Each row has a class, written after it.
[  1 -29  17  26  15  -6  16   6   4   7 -15   1 -24 -18 -19  -2 -11   5
 -17 -14  17  -1   2  -3  -7  -7   1  10   7   4  -9   1  25  28  16] : K
[ 10 -39   9   3   2  -8  24   8   9   7 -16 -10 -17  -9  -2 -12   1 -13
  11  -8 -13  -9  11  15 -27   5  19   2  -9  28  -5   3  22  26  28] : B
[-38   2  19  19  24 -29   4  -6 -10  16  -8 -26 -23   7 -27  16   2  12
  -6   5  20  22  17  -3 -17   3 -21  22   4   4   2  -9 -13   6 -22] : V
[   3  -35   19  -42  -13   22   68   18    6  -12  -39  -49  -38   -8
  -15   -5  -11   41   21   12   25 -106   31   -4    1   16   -9    8
   42   41  -19  -40    3  106   -5] : X
[ 16 -22  25  12   1  -6  40   7  20  -6  14 -22  -2  -5  15  -3  -7   1
  12  19  -2 -22  22   8 -28   4 -14   3  13  -5  -2  12  31   4   7] : Y
[ 15 -19  44  -9  -2 -38  53   3  17   7   3 -21   0 -16   7  -8 -11   0
  30   8  32 -10  24   7  13   1 -15   8  31  -4   3  -2  27  33  -1] : C
[  1  60 -30 -28   9  13  30  -7  16 -13  -6  42  44 -48 -15  -7  -7 -15
  14  81 -86  27 -42  36   4  10  -7 -12  25 -70   6  38  -7 -97 -29] : D
[-14  -3  39  10  -6 -33  -4   0   2   6   5   8 -19 -14 -20  34 -19  -7
  12  35  21   4  23   6  24   2   8   7  -8  21   4  -3  10 -23  -3] : M
[  5 -48  12  20 -11 -26  24  20  10  17  -6   4 -22   0   5  -1 -18   6
  24   1  28  -3  14  14  13  12  -8  -6  17  23   1  -7  37  23   8] : S
[-10   5  71  -1  44  24  26 -25   6  -8 -27 -14  -5  13 -24   3  -4  30
 -47  44  -5  38 -11  -5  -5  21 -44 -27  41 -54   2 -10  14 -29 -28] : S
[-28   7  42  13  29  -9  15  -7 -24   3 -19  42 -22   0 -33   6 -16  -8
 -41  19  23  18  23 -17   3   4 -10  23  16 -27 -21 -26   5 -32   8] : X
[ 17 -36 -18   5  15 -15  32   0  16  -9 -17  -4 -17  -7  10  -4 -22  12
   4   9  15 -31  14   1 -13  -5   3   3   4  -1  -9  -2  16  16  20] : F
[ 19 -11   2  38 -19  -9 -50   1  27  32   0  92  -3  -9 -36  20 -54  11
   6 -13  -9 -15 -16 -13  30 -14  22  15  22  19   3  -9 -28 -48 -53] : V
[-31   0 -12  42   5 -39 -23   0 -15   0  22  29  19 -17  -1  21 -12  -1
  -1  -1   7   4 -13 -21  26  -6  -8   2 -19 -34   9   3 -16 -26  -6] : Z
[ 13  53  20 -17 -24  28 -46 -32  31 -10  21  75  32  30   8  21 -50 -13
  17  26  35  14  -2 -44  33  18 -33  -5  12 -64  -8 -44 -31 -78   8] : Y
[-10 -15  23  35 -40  36 -30  22 -13   8 -24  65 -15  59  -6 -39 -25  -6
 -44  38 -50  -7 -44  85  68  22  30 -31  65 -29 -41 -25 -16 -22 -18] : W
[-17 -13  22  35  19 -54  19 -11  18   7  -4  -6 -59  -4   0   2 -17  -1
   7  17  28  27  41 -13 -15  -5  -4   9   5 -20   7   7  -6  -4   1] : M
[ 13 -15  18  -5  11 -17  32   1   4   2   4 -17 -17   1  -1  -3  -2  10
  -3  -4  15 -20  34   4 -18  -7  -7   8   0  20   5  10  12  25   2] : E
[-23  33  27  37   6 -28 -23  10 -34 -14   8  14  32   9   1  18   5  11
   3  36   2  15 -19   2  39  14 -12  31  25 -21 -15 -18   5 -44 -17] : X
[-27 -14  41  43  -9 -17   2  19 -10   9  -2  25 -15   7 -12  -6 -13 -31
 -24  31   1   1   5   6  21  11  -6   8  37  18 -26 -18  38  10  29] : C
[  42  -57  -94  -23  -16   -5   33    4   36   12  -57   19 -102  -52
  -20  -16  -60   11   19  -18   27  -74   11    4   26   18   -7    2
   19   41  -14   -7  -16   74   23] : Z
[ 23 -39   3  -2  66  27  24   6  38 -36 -39  23  -4  27  14 -12 -21   8
 -20   3  42  25  -2 -62 -22 -12  15 -22  33  -5 -16 -27   7 -12  54] : E
[-53 -50  98  -7 -34  -5  65  15 -31  17  -6  66  36   1  20 -23  21  -3
 -31  11  -8   5  40  -7 -22  -5  41   2   5 -42 -17 -28  25 -11  55] : S
[  4 -12  28  -4  14  -7  44 -13   2  -1 -12 -25 -19   4   5 -10  -8   1
  -2   7  13   4  26  13 -10   7  -7  -3   7 -23  -6   6  -1  15   7] : W
[  3 -20  -6  16   1 -18  34   5   8  13   3   0 -24  -8 -12 -15 -16  -2
   5 -14   9  -1  11   8 -16   0 -12   8  10  -8   3  14   1  16   0] : D
[-15  -7  57  15   1 -35 -12 -12  -6  20  -8  11 -15 -10 -25  21   4  23
   9  10  20  14  16 -35   4   9  -5  19   7   0  10 -18   1   1 -17] : B
[-33 -18  49  47  17  -9  -3  -5  -7  11 -18  14 -31   7 -16   9  -3 -16
 -41  18  -3  34  23 -21 -14  -4   7  -8   2   9  -7   4  15  -8  14] : W
[-18  -5 -31  37  21 -19 -23   8   2 -11  -4   4  -8  -7 -22  36 -22  -5
  -6  38  22  -3   9 -28   5  -2 -21  -8 -16  14   3  -4  18   9  18] : E
[ 20 -13  -2 -15  13 -10   8  -5   1  -3  -7  -3  -1 -15  -2   9  -1   9
  -6 -14  18 -18  17 -17 -13 -14  -2   1 -14  16  10  12  10  14  11] : E
[-16 -19 -13  14  43   3  24  17  16  -1  13 -25 -63  64 -17 -14 -34  -9
  38  47  53  34  15  43  37  29   2  16  38   3 -37 -50  12  -2 -37] : F
[ 16 -30  23 -40  12 -28  55  -6  13   0 -14 -32 -47  12  15   1   0   2
  13  30  53  -4  63   3 -14 -14   3  -2 -29  26  -2  -2  44  45  19] : F
[-61  -1 -17  39   6 -17 -35   1 -32  17   3  49 -10  -3 -36  16  -7   2
 -29   2   3   2  -2 -28   6  -3  -9  15   3 -17 -13 -18  -9 -27 -12] : F
[-16  37  75  -6   1 -46  31 -12 -15 -18 -32  -7 -23   2  -8 -11 -10  14
 -48  60   7  -4  29 -10  16   4 -47  -8  50 -34 -25  -8  16  19  -8] : C
[-28  -5  27  38  -4 -27 -13   8 -31  27   7  20 -39  -1 -37   0  -7  -1
  -7  12  -3   1   8  24  20  29   1  33  13   0 -20 -16   1  -5 -16] : B
[ 23 -30   6  -5   3 -18  29  -4  16  -4 -12 -14 -11 -14  -1   2 -17  16
   9   6  14 -22  19   7  -6  -5  -2   9   9   9   3   6  12  26  -6] : E
[-30  15  -5  34  25 -20 -12 -10 -16   7  -4  -8 -26 -31 -35  32 -17   8
  -7  17   6  26  20 -12  17  13 -10   2 -14 -19  -6   7 -23 -13 -32] : W
[-68 -19  60   6 -33 -19  48  29 -23  36 -16   1 -46   1 -26 -14  18  -3
 -11   0  -8 -28  39  32 -20  19   5  18  48  63  -7 -16  -5  38  18] : D
[ -7  20  16  51 -13 -38 -15   3 -12  -3  23  18   8  -4   9  16 -14   0
  -1  36  -2  21  22  12   4  16 -15  24  -7 -31 -11   4   5 -46   2] : Y
[-17  29  24  43   7   5 -32  -4  -3   5   1  33 -18   2 -17   4  -6   8
 -28   8  -8  20  -7 -16   7   0  -3   7   3 -18  -9  -1 -14 -19  -8] : K
[ 34 -32 -17 -67   6   5  24   0  41  -5 -50 -46 -67  10 -30  -8 -25  40
  50   0  62  37 -10  13  47  19  -9  -2  60  29 -21 -34 -16  27 -52] : M
[ -2   8  77  25 -18  39 -79 -17 -26   2  28  47  63  18 -11  40   9   8
 -28  17  11  58 -46 -17  79   9   7  25 -11 -44 -17 -38  13 -55 -22] : X
[-42  11  41  31  -9  17  -3  14 -21  16  16  19 -24 -14 -13  32  26   5
  -7  11 -11   1  32  -8  -1  19   9  30 -23  38 -11  -7 -26 -10  13] : X
[-37   4  37  58  13 -51 -23  -3 -31   0  -7   9 -28   2 -25  26 -15   4
 -45  29  15  27  25  -9  16   2  -9  18 -17  15  -2  -7   4 -15  -6] : Z
[ -6 -28  19  37   2 -12  29   5   6 -10 -17 -16 -11   3  10 -13  -5   3
  -8  10   0  21  16  26 -26  -9  22   3 -19 -24 -11   3   5  29  25] : K
[ -4  19  12  25   2 -49   1   3  31  17   8 -18  11 -11   3  35  -4  24
  46  36  12  35  32  -1   4   7 -12  17  -6  11  20  -2 -10 -10  -9] : V
[ -2 -14 -12  17   6 -19 -23 -16  -8   7 -26  16 -13   1 -34  -1 -19  11
   6  -3   7   9 -20 -11  -5  10  -9  13  10 -27   3 -16 -16  -7 -20] : B
[-22 -16  48  25 -23 -48  39   9   1  21   8   9 -19   3  -5 -11 -11 -10
  21  25  16   2  45  18   2   1   3  17  19  -6   1 -11   7  25  -7] : C
[-43 -23  51  26 -25  15   3  -9 -18  -5   3   2  50 -35  10   8  20   7
 -27 -37 -52  10 -26  -9  -6  -1  13   0   7 -30 -25  17 -27 -20  -2] : W
[  0 -20  -9  -4  -3  36 -25  10   6  37   4 -27  -8 -29 -18   8  10  50
  23 -56  14 -23 -14  -8  59  28  13  -5  38   5   4 -28 -35  51 -36] : W
[-26 -14  -1   3  11   7 -21  -4  -3  20 -12  31  10  -6   0   3  10  -4
 -10 -27   3  45 -11 -16  -3  -1   2 -27 -10 -23  14  -4  -1 -27  10] : S
[ 39  52   0 -18 -19  66 -36 -29  27  13  10  23 -27  10 -34 -28 -28 -13
 -62 -10 -66   3 -17  36  14  10 -31 -18  12 -17 -16  18 -19 -37 -30] : M
[-35   3  23  -1   3 -21  13   0  -7   6 -23   8   0  24 -15   0  -1  22
  -6  38  16  17   5  -9   2   4 -17  11  33 -31  -8 -31 -10   1  -6] : V
[  2   5   0  26  28 -24  -9  -6  -8 -11 -13  33   3   0   9 -12  -9   6
 -35   8   1  28   1 -31   4 -10   8   6  -4 -31   1  -3   1 -29  17] : Z
[ 23  -3  44  -8  -4 -13  31  -1  29   6   1  -2  -7   0  13 -12  -5   0
  15  -1  10 -12  16   1   3  -3 -10 -11  29   9   9   5   5  18   2] : C
[  0  41 114 -53   4  15  35  -1   3   5 -21 -21 -29  22  16 -10  45  41
  -9  94 -18  14  21  10  31  32 -13 -14  62  14   1 -14  44  -1 -32] : S
[  5 -10  29   4 -15 -28  23   5  14  13  10  10  -4   7  19   2 -13  31
  35  31  40   7  35 -16  29  15 -15  -6  10 -35   8 -24  15  20  -4] : S
[  7 -17 -12  -7  22 -24  31  -8  19   2  -9 -26 -19 -15   3   7 -10   6
  22  -5  18 -12  25  11 -24  -3  -6   9  -3  20   7   9   6   3   1] : F
[-29  70  34  -8  12  36 -52 -39 -26  56  16  76 -40 -27 -46  12   7   3
 -73 -25 -29   7  13 -18  13  16  -9  28 -10 -39  -3   0 -64 -59 -26] : V
[ 28 -14  26  -1   4  -5  25   2  12  -5  -4 -16   6  -8   9   9 -16   9
  10  15  13  -7  16  12  23   5   4 -15   0  -3  -4   6  14  12   7] : W
[-12  -6  16  15  -4 -11 -23  -5 -23  12 -22  32 -38  14 -11 -20  -8   8
 -47   7   8  12  -1  -1  38   7   6  13  20 -13 -16 -26   0   7  -3] : Z
[ -5  10  40  21 -25 -30 -15  -5   0   2 -11  26 -11   9 -11  11 -15  12
  16  43  15  21   0  12  28  -3   6  18   8  -9  -3 -11   6  -9 -28] : K
[ 19 -13 -27   0  13   8 -11  -3   5   3 -16  22 -14 -11  -4   5 -27  16
   1 -16  28  -7  -9 -15  14  15 -17 -16  -1 -12   3  -8  -5  -5   7] : S
[ 13 -34  12  19  -3 -10  19  10  14  -2   2 -20   0  -4   8  11 -19   2
  15   6   7 -14   2  25   4  10 -19 -24  -8  17   5  12  32  16   5] : S
[ 14 -19  10   6  -5 -24   3  -2   7   7 -10  14 -14 -18  -4  -4 -14   4
  15  -9   1 -10   3   0   5   9   7   8   5  -5  -8  -3   1   5   3] : B
[ 12  37  55 -43   1  40 -16 -16 -58 -10 -43 -16 -24  13 -30 -11  20  11
 -63  -5   8  13   8  -1  -1  26   4  46   6  59 -35 -29 -10   3   8] : C
[  8  -6  22  15   1 -14  19   1   4  13  -5   6 -26 -21 -22   3  -8  21
  -3  -4  12  -2  11  14   2  -3  -5  12   0  -4   0  12   0  14 -13] : K
[ -3  -1  12  47  -1 -19 -26  -9 -24   7 -18  18 -36 -27 -35  35 -31  -5
 -36  46  -6   0  16  19  34  13   1   3 -23   4 -11  12  10  -7  -7] : W
[-12  -5  21  10  -1 -19   7  -7 -11   4  -9   9  -2   9   5   6  -7   1
   1  23   8  34  16  26   0   9  -1 -12 -22 -28   7  -1   0 -23  -7] : S
[-18 -11  16  51   8 -48  -4   8 -25   1   3   3   1   5 -13   9  -7 -13
   2  23  -2  21  13  24 -13  10   5  18 -25  -5  -4   1  11 -18  15] : B
[ -8 -16 -12  15   7 -36  37   8  -6 -14 -17  -5 -10 -15   5 -13 -13  18
   0  16  -2   6   9  16  10   7   5  14   8 -21 -13  -3 -13   0  -1] : Z
[ 22  54 -88 -34   4  20 -53 -13 -31  22  -3  20  31 -34  -6  -6  35  25
   7 -72 -18 -19 -32 -62 -35   4 -13  56 -17  25  19  10 -44 -21  12] : V
[ 17 -28  25  -9  14 -33  30  -3  22   3 -14 -32 -38  -3  -7  -6 -24   6
  10  -3  37 -10  30   6   2  -8   2  -3  19  10   5  -4  19  28  -5] : M
[  5  23  37   0  21   8  18   4 -25 -10  51  24  33  18   0  12   6 -16
 -15  43  -2 -21   1  11 -12  -1 -28  -7 -20 -43   9  25  31 -63  -2] : Y
[ -6  11  15  39  13 -25   2   9   0   5   4  10 -15  -2  -9  17  -9  23
   9   9  20  -7  13  -7  17  11 -25  16  21  -3   1  -9 -13  -8 -12] : X
[ -6 -29  16 -37 -42 -26  76 -16  49  38 -24  35 -57   7 -33 -21 -34  -8
  49  66  16  24  29   9   0   8 -36  35  58 -22 -16 -21  20  13 -30] : V
[ 26 -27  15   4  -1 -15  43  10   7   2  -5 -16 -10  -1   6  -4  -6  18
  20   2  25 -30  19  21   5   6 -13  16  13   4   0  -4  17  35   9] : X
[-36 -48 -13 -30  14   6  37   4  22  -1 -64 -55 -72 -28   0  -1   1   8
  29 -14  11 -81  16 -16 -35  14  19  11  56  99 -12 -29   0  74  17] : F
[  5 -27  20  23 -23 -45 -23  -6  -2  13 -29  53 -14   1  -1   8 -16  10
 -13  33  14  10   7  -3  24 -10  12  19  17  11  -5 -13  36 -18   4] : F
